Below is a small trained network, with its code and all its weights. Each question gives an input and a class and asks what happens when units are switched off, that is, made to give their printed mean instead of their output.

import numpy as np


def w(rows, s, z=0):
    codes = np.array(rows[::2]) - 128.0
    scale = np.full(codes.shape[1], s)
    scale[-1] = z or s
    return codes * scale


def f(y):
    return np.maximum(y, 0)


def log_softmax(a):
    a = a - a.max(-1, keepdims=True)
    return a - np.log(np.exp(a).sum(-1, keepdims=True))


def net(x, mask):
    res = np.array(x, float).reshape(1, 4) / 4 @ E
    y = f(res @ A[0][:, :-1].T + A[0][:, -1])
    res = res + np.where(mask, y, B[0][:, -1]) @ B[0][:, :-1]
    return log_softmax(res[-1] @ U[:, :-1].T + U[:, -1])


A, B = {}, {}
E = w([
[223,169,163,226],'x0',
[11,181,160,132],'x1',
[113,62,212,131],'x2',
[99,69,110,243],'x3',
],0.012)
A[0] = w([
[92,160,221,100,195],'neuron 0',
[96,142,94,94,105],'neuron 1',
[197,101,127,157,173],'neuron 2',
[66,102,103,129,154],'neuron 3',
[146,53,106,90,240],'neuron 4',
[227,96,172,157,202],'neuron 5',
[153,152,202,112,178],'neuron 6',
[142,106,103,172,135],'neuron 7',
[77,52,173,128,186],'neuron 8',
[118,62,148,106,122],'neuron 9',
[133,221,149,86,195],'neuron 10',
[85,90,160,106,119],'neuron 11',
[196,138,47,160,165],'neuron 12',
[173,188,140,100,195],'neuron 13',
[136,114,102,176,129],'neuron 14',
[106,166,61,124,107],'neuron 15',
[40,125,189,103,169],'neuron 16',
[186,165,127,94,162],'neuron 17',
[202,188,134,136,113],'neuron 18',
[93,143,187,148,145],'neuron 19',
[50,98,155,156,201],'neuron 20',
[80,160,148,173,196],'neuron 21',
[104,158,122,183,153],'neuron 22',
[151,91,11,122,255],'neuron 23',
[199,104,188,128,157],'neuron 24',
[132,41,158,48,158],'neuron 25',
[123,181,5,102,198],'neuron 26',
[115,151,211,116,222],'neuron 27',
[135,107,193,165,188],'neuron 28',
[202,64,119,101,163],'neuron 29',
[72,57,142,133,143],'neuron 30',
[78,211,133,181,179],'neuron 31',
[134,174,163,103,147],'neuron 32',
[109,152,36,129,168],'neuron 33',
[130,126,187,161,109],'neuron 34',
[193,80,161,122,124],'neuron 35',
[143,114,171,148,175],'neuron 36',
[177,174,111,63,219],'neuron 37',
[77,103,153,137,172],'neuron 38',
[178,146,52,106,200],'neuron 39',
[8,117,25,76,173],'neuron 40',
[144,159,98,144,140],'neuron 41',
[115,232,159,73,160],'neuron 42',
[58,156,71,84,190],'neuron 43',
],0.015,0.0053)
B[0] = w([
[164,106,90,179,201],'neuron 0',
[85,119,145,121,177],'neuron 1',
[176,99,157,61,210],'neuron 2',
[89,28,112,113,176],'neuron 3',
[139,125,87,83,209],'neuron 4',
[204,136,136,106,244],'neuron 5',
[204,195,74,167,179],'neuron 6',
[174,97,152,85,170],'neuron 7',
[173,63,57,148,206],'neuron 8',
[140,138,41,122,178],'neuron 9',
[117,201,94,178,217],'neuron 10',
[140,82,100,140,176],'neuron 11',
[119,145,169,75,207],'neuron 12',
[125,216,83,120,199],'neuron 13',
[112,97,135,136,166],'neuron 14',
[60,120,250,156,172],'neuron 15',
[119,108,92,164,214],'neuron 16',
[139,195,104,111,197],'neuron 17',
[110,186,124,118,197],'neuron 18',
[174,94,119,189,170],'neuron 19',
[81,17,103,197,196],'neuron 20',
[142,78,204,236,176],'neuron 21',
[150,119,184,171,164],'neuron 22',
[96,103,142,34,212],'neuron 23',
[190,100,92,100,208],'neuron 24',
[159,163,78,101,224],'neuron 25',
[2,243,230,92,225],'neuron 26',
[174,137,88,200,188],'neuron 27',
[248,68,181,221,194],'neuron 28',
[195,115,114,7,220],'neuron 29',
[150,10,63,130,189],'neuron 30',
[96,95,191,223,189],'neuron 31',
[139,168,100,158,172],'neuron 32',
[43,124,178,119,183],'neuron 33',
[198,123,209,208,169],'neuron 34',
[219,85,145,54,202],'neuron 35',
[191,123,202,132,174],'neuron 36',
[119,227,101,98,230],'neuron 37',
[105,56,92,196,176],'neuron 38',
[89,168,168,39,207],'neuron 39',
[27,65,117,103,254],'neuron 40',
[138,174,160,114,158],'neuron 41',
[123,186,126,151,226],'neuron 42',
[47,110,113,147,223],'neuron 43',
],0.0074,0.017)
U = w([
[249,120,123,33,140],'0',
[15,234,226,59,107],'1',
[190,102,198,254,203],'2',
[50,94,145,145,119],'3',
[146,248,49,113,182],'4',
[84,100,6,104,75],'5',
[64,178,169,214,5],'6',
],0.0098,0.0027)

Each question gives the input, the list of numbers given to net, and the class t.
The units are the neurons (one row each of A and B). Each row of codes is followed by its name. A weight is (code - 128) times the scale printed after its matrix; where a second scale follows, it is the last column's (A, B and U).
mask holds one flag per neuron, in row order. A switched-off neuron (its flag False) gives its mean, the last column of its row in B, instead of its output. The means were averaged over made-up inputs and are rounded, as every weight is.
A unit's drop is (log p(t) with every unit on - log p(t) with that unit switched off) / (log p(t) with every unit on - log p(t) with every unit switched off).
The circuit of an input: a set's keep is (log p(t) with only the set's units on - log p(t) with every unit switched off) / (log p(t) with every unit on - log p(t) with every unit switched off). Starting from the 12 units with the biggest drops (on a tie, the unit counted first), units are removed one at a time, each time the one whose removal leaves the highest keep (on an exact tie, the one counted first), for as long as the keep stays at least 0.8.
units of the circuit, in order: the units of the circuit, biggest drop first
top k neurons: the k neurons with the biggest drops, biggest first
drop when u is switched off: that unit's drop, to one decimal
input [-7,-6,2,0], class 5: units of the circuit, in order	[neuron 5; neuron 40]
input [5,-1,-4,4], class 0: units of the circuit, in order	[neuron 2]
input [3,-7,-5,-2], class 1: units of the circuit, in order	[neuron 26; neuron 39]
input [-5,4,6,8], class 2: top 2 neurons	[neuron 21; neuron 28]
input [3,7,-6,-2], class 6: top 2 neurons	[neuron 31; neuron 21]
input [-2,5,1,1], class 3: top 3 neurons	[neuron 40; neuron 28; neuron 5]
input [1,-2,3,5], class 0: top 2 neurons	[neuron 31; neuron 15]
input [-6,8,1,1], class 3: top 2 neurons	[neuron 21; neuron 31]
input [8,4,4,-8], class 4: top 2 neurons	[neuron 13; neuron 6]
input [-7,-4,-5,7], class 1: drop when neuron 26 is switched off	0.3
input [-2,8,-8,1], class 1: drop when neuron 26 is switched off	2.5
input [-8,3,7,-5], class 5: drop when neuron 38 is switched off	0.0
input [1,-3,4,7], class 0: drop when neuron 15 is switched off	0.1
input [5,7,-8,-1], class 1: units of the circuit, in order	[neuron 26]
